Below are the code and all the weights of a small trained network. Each question names an input and a class and asks about switching units off, where a switched-off unit gives its printed mean instead of its output.

import numpy as np


def w(rows, s, z=0):
    codes = np.array(rows[::2]) - 128.0
    scale = np.full(codes.shape[1], s)
    scale[-1] = z or s
    return codes * scale


def norm(h):
    return h / np.sqrt((h * h).mean(-1, keepdims=True) + 1e-5)


def f(y):
    return y / 2 * (1 + np.tanh(0.7978845608 * (y + 0.044715 * y**3)))


def log_softmax(a):
    a = a - a.max(-1, keepdims=True)
    return a - np.log(np.exp(a).sum(-1, keepdims=True))


def net(x, mask):
    res = np.array(x, float).reshape(1, 3) / 4 @ E
    u = 0
    for l in range(4):
        y = f(norm(res) @ A[l][:, :-1].T + A[l][:, -1])
        res = res + np.where(mask[u : u + 5], y, B[l][:, -1]) @ B[l][:, :-1]
        u += 5
    return log_softmax(norm(res)[-1] @ U[:, :-1].T + U[:, -1])


A, B = {}, {}
E = w([
[93,54,127,158,82,86,115,213,4,166,122],'x0',
[94,96,66,183,185,186,215,112,111,165,225],'x1',
[190,49,161,138,76,203,135,169,205,159,128],'x2',
],0.0013)
A[0] = w([
[48,181,98,105,193,74,131,84,51,86,103,32],'L0N1',
[154,146,144,125,126,186,106,81,185,39,161,37],'L0N2',
[69,194,120,117,158,25,121,48,42,79,164,12],'L0N3',
[216,4,192,123,80,219,128,184,205,154,142,80],'L0N4',
[173,137,145,61,113,85,114,173,135,125,54,90],'L0N5',
],0.002,0.0011)
B[0] = w([
[213,200,36,97,131,104,184,209,111,113,93,179],'L0N1',
[120,155,137,82,162,141,107,149,41,179,136,136],'L0N2',
[213,172,84,120,73,165,187,189,203,192,73,192],'L0N3',
[202,251,28,112,145,65,204,174,119,161,54,248],'L0N4',
[130,109,133,173,89,145,184,62,111,113,171,164],'L0N5',
],0.0024,0.0015)
A[1] = w([
[95,91,83,135,174,191,124,103,108,167,208,121],'L1N1',
[104,146,104,85,110,158,114,84,161,125,157,1],'L1N2',
[161,161,184,77,10,86,4,121,153,87,77,56],'L1N3',
[158,154,152,164,160,106,112,166,155,128,152,42],'L1N4',
[123,117,113,109,112,160,154,95,109,167,122,52],'L1N5',
],0.0019,0.00062)
B[1] = w([
[57,105,95,172,111,97,74,78,195,117,99,134],'L1N1',
[72,91,187,123,66,132,92,174,145,190,134,94],'L1N2',
[59,59,198,248,199,34,224,94,147,70,156,250],'L1N3',
[98,165,140,161,185,157,154,179,78,106,122,115],'L1N4',
[101,149,166,184,141,52,88,99,139,201,83,114],'L1N5',
],0.0019,0.0012)
A[2] = w([
[66,102,29,172,164,177,167,113,139,203,224,104],'L2N1',
[171,177,137,93,202,179,99,64,217,81,120,35],'L2N2',
[116,43,90,152,73,101,102,174,33,118,122,38],'L2N3',
[179,91,171,159,43,208,159,144,177,197,86,3],'L2N4',
[145,79,130,166,120,104,100,251,43,164,113,45],'L2N5',
],0.0023,0.00034)
B[2] = w([
[166,79,224,146,105,4,89,119,179,17,19,236],'L2N1',
[53,132,173,130,78,191,55,139,5,219,182,224],'L2N2',
[131,164,213,13,149,255,118,12,140,146,174,226],'L2N3',
[139,230,51,81,147,88,135,187,31,65,117,149],'L2N4',
[63,229,137,101,173,183,99,91,200,188,167,247],'L2N5',
],0.0019,0.0014)
A[3] = w([
[225,215,52,85,100,69,173,221,112,118,97,253],'L3N1',
[106,28,70,204,206,126,155,101,176,63,134,159],'L3N2',
[134,86,235,137,140,20,141,108,144,2,64,127],'L3N3',
[182,197,138,110,133,162,47,47,161,117,168,121],'L3N4',
[56,175,180,64,146,247,51,87,103,198,202,128],'L3N5',
],0.0022,0.00055)
B[3] = w([
[139,136,3,127,213,146,160,174,158,149,91,252],'L3N1',
[156,87,193,159,55,41,46,125,108,56,161,136],'L3N2',
[141,26,131,223,103,115,68,102,158,83,239,199],'L3N3',
[83,47,119,90,109,129,188,189,14,177,119,152],'L3N4',
[74,76,247,50,25,243,114,96,68,184,134,201],'L3N5',
],0.0025,0.003)
U = w([
[179,196,2,115,202,114,188,193,140,139,59,245],'0',
[143,50,172,224,104,52,67,88,150,41,197,101],'1',
[71,123,201,37,80,215,123,99,55,188,136,43],'2',
],0.0064,0.0011)

Each question gives the input, the list of numbers given to net, and the class t.
The units are the neurons (one row each of A and B). Each row of codes is followed by its name. A weight is (code - 128) times the scale printed after its matrix; where a second scale follows, it is the last column's (A, B and U).
mask holds one flag per neuron, layer by layer. A switched-off neuron (its flag False) gives its mean, the last column of its row in B, instead of its output. The means were averaged over made-up inputs and are rounded, as every weight is.
A unit's drop is (log p(t) with every unit on - log p(t) with that unit switched off) / (log p(t) with every unit on - log p(t) with every unit switched off).
The circuit of an input: a set's keep is (log p(t) with only the set's units on - log p(t) with every unit switched off) / (log p(t) with every unit on - log p(t) with every unit switched off). Starting from the 12 units with the biggest drops (on a tie, the unit counted first), units are removed one at a time, each time the one whose removal leaves the highest keep (on an exact tie, the one counted first), for as long as the keep stays at least 0.8.
circuit, biggest first: the units of the circuit, biggest drop first
top k neurons: the k neurons with the biggest drops, biggest first
k most important neurons of layer l: the k neurons of layer l with the biggest drops, biggest first
drop when u is switched off: that unit's drop, to one decimal
input [5,-7,8], class 0: top 2 neurons : [L0N4; L2N1]
input [-3,-8,8], class 0: top 3 neurons : [L0N4; L2N1; L2N4]
input [-7,6,1], class 2: circuit, biggest first : [L2N2; L3N5]
input [2,2,1], class 1: top 4 neurons : [L0N3; L2N1; L0N1; L1N1]
input [-4,1,2], class 2: circuit, biggest first : [L2N2]
input [-6,2,-5], class 2: top 4 neurons : [L2N2; L0N4; L3N5; L2N4]
input [4,7,6], class 1: circuit, biggest first : [L2N1; L3N2]
input [-7,0,-5], class 2: top 3 neurons : [L2N2; L0N4; L3N5]
input [-6,5,-5], class 2: top 2 neurons : [L2N2; L1N3]
input [-5,-7,8], class 0: top 3 neurons : [L0N4; L2N1; L2N4]
input [7,2,8], class 0: top 3 neurons : [L0N4; L2N2; L2N4]
input [-5,-8,-4], class 1: top 2 neurons : [L1N3; L0N4]
input [-5,1,3], class 2: top 2 neurons : [L2N2; L0N3]
input [-2,2,0], class 1: top 2 neurons : [L2N1; L2N3]
input [-3,2,-1], class 2: top 3 neurons : [L2N2; L1N3; L0N4]
input [2,5,4], class 1: circuit, biggest first : [L2N1]
input [2,-6,5], class 1: top 4 neurons : [L1N3; L0N3; L0N1; L3N3]
input [5,5,1], class 1: top 4 neurons : [L2N1; L2N2; L1N1; L0N2]
input [6,7,8], class 0: top 4 neurons : [L0N4; L1N3; L2N4; L3N3]
input [-7,-6,3], class 2: most important neuron of layer 0 : [L0N2]
input [-4,-5,8], class 0: drop when L0N4 is switched off : 3.9
input [-1,-5,1], class 1: drop when L3N3 is switched off : 0.0
input [5,0,7], class 0: drop when L0N4 is switched off : 3.0
input [-2,6,-3], class 1: drop when L0N4 is switched off : 0.3
